Below is a small trained network, with its code and all its weights. Each question gives an input and a target symbol and asks what happens when units are switched off, that is, made to give their printed mean instead of their output.

import numpy as np


def w(rows, s, z=0):
    codes = np.array(rows[::2]) - 128.0
    scale = np.full(codes.shape[1], s)
    scale[-1] = z or s
    return codes * scale


def norm(h):
    return h / np.sqrt((h * h).mean(-1, keepdims=True) + 1e-5)


def f(y):
    return y / 2 * (1 + np.tanh(0.7978845608 * (y + 0.044715 * y**3)))


def softmax(a):
    e = np.exp(a - a.max(-1, keepdims=True))
    return e / e.sum(-1, keepdims=True)


def log_softmax(a):
    a = a - a.max(-1, keepdims=True)
    return a - np.log(np.exp(a).sum(-1, keepdims=True))


def net(x, mask):
    ids = ['ΔΛΞγζπ'.index(c) for c in x.split()]
    T = len(ids)
    res = E[ids] + P[:T]
    u = 0
    for l in range(3):
        r = norm(res)
        for j in range(2):
            rows = slice(2 * j, 2 * j + 2)
            q, k, v = (r @ M[l][rows].T for M in (Q, K, V))
            z = softmax(np.where(np.tri(T) > 0, q @ k.T / 2**0.5, -1e9)) @ v
            o = O[l][rows]
            res = res + np.where(mask[u + j], z, o[:, -1]) @ o[:, :-1]
        u += 2
        y = f(norm(res) @ A[l][:, :-1].T + A[l][:, -1])
        res = res + np.where(mask[u : u + 4], y, B[l][:, -1]) @ B[l][:, :-1]
        u += 4
    return log_softmax(norm(res)[-1] @ U[:, :-1].T + U[:, -1])


Q, K, V, O, A, B = {}, {}, {}, {}, {}, {}
E = w([
[179,65,245],'Δ',
[118,104,16],'Λ',
[2,188,162],'Ξ',
[134,98,183],'γ',
[231,174,79],'ζ',
[168,14,254],'π',
],0.0079)
P = w([
[206,244,92],'0',
[42,35,80],'1',
[86,69,152],'2',
[111,119,24],'3',
[131,131,174],'4',
[147,133,186],'5',
[120,128,222],'6',
[141,157,182],'7',
[135,151,204],'8',
[108,127,239],'9',
[78,167,139],'10',
[110,119,252],'11',
[73,113,227],'12',
],0.0041)
Q[0] = w([
[118,187,77],'L0H1',
[40,137,186],'L0H1',
[178,83,254],'L0H2',
[158,148,107],'L0H2',
],0.0074)
K[0] = w([
[118,174,2],'L0H1',
[35,181,178],'L0H1',
[105,231,101],'L0H2',
[150,136,20],'L0H2',
],0.0073)
V[0] = w([
[91,225,60],'L0H1',
[198,189,121],'L0H1',
[231,2,172],'L0H2',
[137,78,49],'L0H2',
],0.0049)
O[0] = w([
[68,158,215,3],'L0H1',
[74,34,75,108],'L0H1',
[200,92,130,206],'L0H2',
[131,2,37,84],'L0H2',
],0.0059,0.0051)
A[0] = w([
[149,112,68,253],'L0N1',
[191,116,136,153],'L0N2',
[59,105,254,220],'L0N3',
[21,118,167,196],'L0N4',
],0.0086,0.0012)
B[0] = w([
[166,94,255,139],'L0N1',
[68,73,204,212],'L0N2',
[140,173,99,253],'L0N3',
[213,106,71,137],'L0N4',
],0.0076,0.0054)
Q[1] = w([
[95,188,47],'L1H1',
[235,165,192],'L1H1',
[3,232,57],'L1H2',
[100,121,144],'L1H2',
],0.0065)
K[1] = w([
[76,144,101],'L1H1',
[163,221,254],'L1H1',
[216,1,172],'L1H2',
[111,48,148],'L1H2',
],0.0054)
V[1] = w([
[138,142,43],'L1H1',
[71,37,3],'L1H1',
[236,66,116],'L1H2',
[78,237,57],'L1H2',
],0.0058)
O[1] = w([
[140,106,107,38],'L1H1',
[236,105,235,2],'L1H1',
[97,123,155,193],'L1H2',
[136,255,94,29],'L1H2',
],0.0078,0.0057)
A[1] = w([
[59,98,255,161],'L1N1',
[143,160,5,251],'L1N2',
[197,46,194,227],'L1N3',
[80,150,162,153],'L1N4',
],0.0054,0.0025)
B[1] = w([
[165,229,12,255],'L1N1',
[255,140,183,155],'L1N2',
[40,192,158,228],'L1N3',
[197,151,83,165],'L1N4',
],0.0093,0.0044)
Q[2] = w([
[250,146,66],'L2H1',
[45,102,100],'L2H1',
[52,113,107],'L2H2',
[119,75,158],'L2H2',
],0.011)
K[2] = w([
[30,87,152],'L2H1',
[245,109,89],'L2H1',
[132,78,99],'L2H2',
[25,127,95],'L2H2',
],0.012)
V[2] = w([
[220,159,16],'L2H1',
[60,1,106],'L2H1',
[117,81,199],'L2H2',
[134,93,158],'L2H2',
],0.0092)
O[2] = w([
[53,42,21,1],'L2H1',
[89,128,193,239],'L2H1',
[216,23,26,145],'L2H2',
[253,10,110,134],'L2H2',
],0.0052,0.0093)
A[2] = w([
[254,186,130,252],'L2N1',
[67,118,157,76],'L2N2',
[191,76,117,169],'L2N3',
[134,138,134,42],'L2N4',
],0.0082,0.0037)
B[2] = w([
[156,96,26,255],'L2N1',
[68,147,189,130],'L2N2',
[148,99,1,132],'L2N3',
[69,78,209,113],'L2N4',
],0.0077,0.0061)
U = w([
[63,108,50,26],'Δ',
[133,246,28,166],'Λ',
[136,154,215,252],'Ξ',
[249,133,35,126],'γ',
[199,108,176,76],'ζ',
[31,180,136,49],'π',
],0.011,0.0028)

Each question gives the input, a string of symbols that net reads in full, and the target symbol t.
The units are the heads (2 rows each of Q, K, V and O) and the neurons (one row each of A and B). Each row of codes is followed by its name. A weight is (code - 128) times the scale printed after its matrix; where a second scale follows, it is the last column's (O, A, B and U).
mask holds one flag per unit, layer by layer, with each layer's heads first. A switched-off unit (its flag False) gives its mean, the last column of its rows in O or B, instead of its output. The means were averaged over made-up inputs and are rounded, as every weight is.
A unit's drop is (log p(t) with every unit on - log p(t) with that unit switched off) / (log p(t) with every unit on - log p(t) with every unit switched off).
top k neurons: the k neurons with the biggest drops, biggest first
top k neurons in layer l: the k neurons of layer l with the biggest drops, biggest first
which heads matter: for each layer, one digit per head in row order, 1 if its drop is at least 0.15 and else 0, layers parted by /
input γ Δ π Δ ζ, target π: top 2 neurons => (L1N3; L1N1)
input ζ Δ π Δ ζ, target Δ: top 2 neurons => (L1N3; L1N2)
input π Δ γ Δ π ζ Δ Δ Ξ Δ, target Λ: top 2 neurons in layer 0 => (L0N4; L0N2)
input π π Δ Λ π Δ Δ γ, target ζ: top 2 neurons => (L0N1; L0N3)
input Ξ π γ π γ γ Δ Δ Δ Λ, target γ: top 3 neurons => (L1N2; L1N1; L1N3)
input Λ π Δ Δ Δ π π Δ Δ Δ γ, target γ: which heads matter => 01 / 10 / 11
input ζ Δ γ Δ π Δ Δ Δ Δ ζ Δ π γ, target Δ: which heads matter => 00 / 01 / 10
input π π Δ π ζ γ, target ζ: top neuron => (L0N3)
input Δ ζ γ Δ π Ξ ζ π γ Ξ γ, target Ξ: which heads matter => 11 / 01 / 11
input Δ ζ Ξ, target γ: top 3 neurons => (L0N3; L0N2; L1N2)
input Δ Δ Δ Ξ ζ π Δ Δ Ξ, target Ξ: which heads matter => 00 / 01 / 11
input Δ Δ π Δ ζ, target ζ: which heads matter => 11 / 01 / 01
input γ π Δ π π Δ π π Δ Δ π π, target π: top 4 neurons => (L1N3; L1N2; L1N1; L0N4)
input Λ Δ γ Δ π Δ π Δ π, target γ: top 3 neurons => (L0N3; L0N1; L0N2)
input Δ Δ Δ Ξ π, target γ: top 4 neurons => (L1N1; L0N2; L2N1; L1N2)
input ζ Δ Δ Δ Δ Δ γ, target Δ: top 3 neurons => (L1N2; L0N1; L0N3)
input Δ Δ π Ξ, target γ: top 2 neurons => (L0N2; L0N4)
input Λ Δ π Δ Λ Δ Δ Δ Δ Δ Λ, target γ: which heads matter => 01 / 10 / 01
input Δ Δ Δ γ γ Δ Λ, target Ξ: which heads matter => 00 / 01 / 00
input π ζ γ Λ Δ Δ π Δ π Δ Δ γ ζ, target Ξ: which heads matter => 00 / 01 / 10
input γ ζ Δ π Λ, target π: top neuron => (L1N3)
input Λ Ξ π Δ Δ, target Λ: top neuron => (L0N4)
input ζ π π π Δ Δ, target Δ: which heads matter => 00 / 00 / 10
input Δ Δ Ξ Δ Ξ, target Ξ: top 3 neurons => (L0N4; L0N2; L1N2)
input γ π Δ Ξ π ζ γ Ξ Δ Λ Ξ Δ π, target Λ: which heads matter => 00 / 00 / 00
input π ζ Λ Δ, target ζ: which heads matter => 01 / 10 / 01
input Λ ζ Δ Δ π Δ γ Δ Δ, target γ: which heads matter => 01 / 10 / 11
input π Δ Δ Δ π Δ ζ, target ζ: which heads matter => 00 / 01 / 11
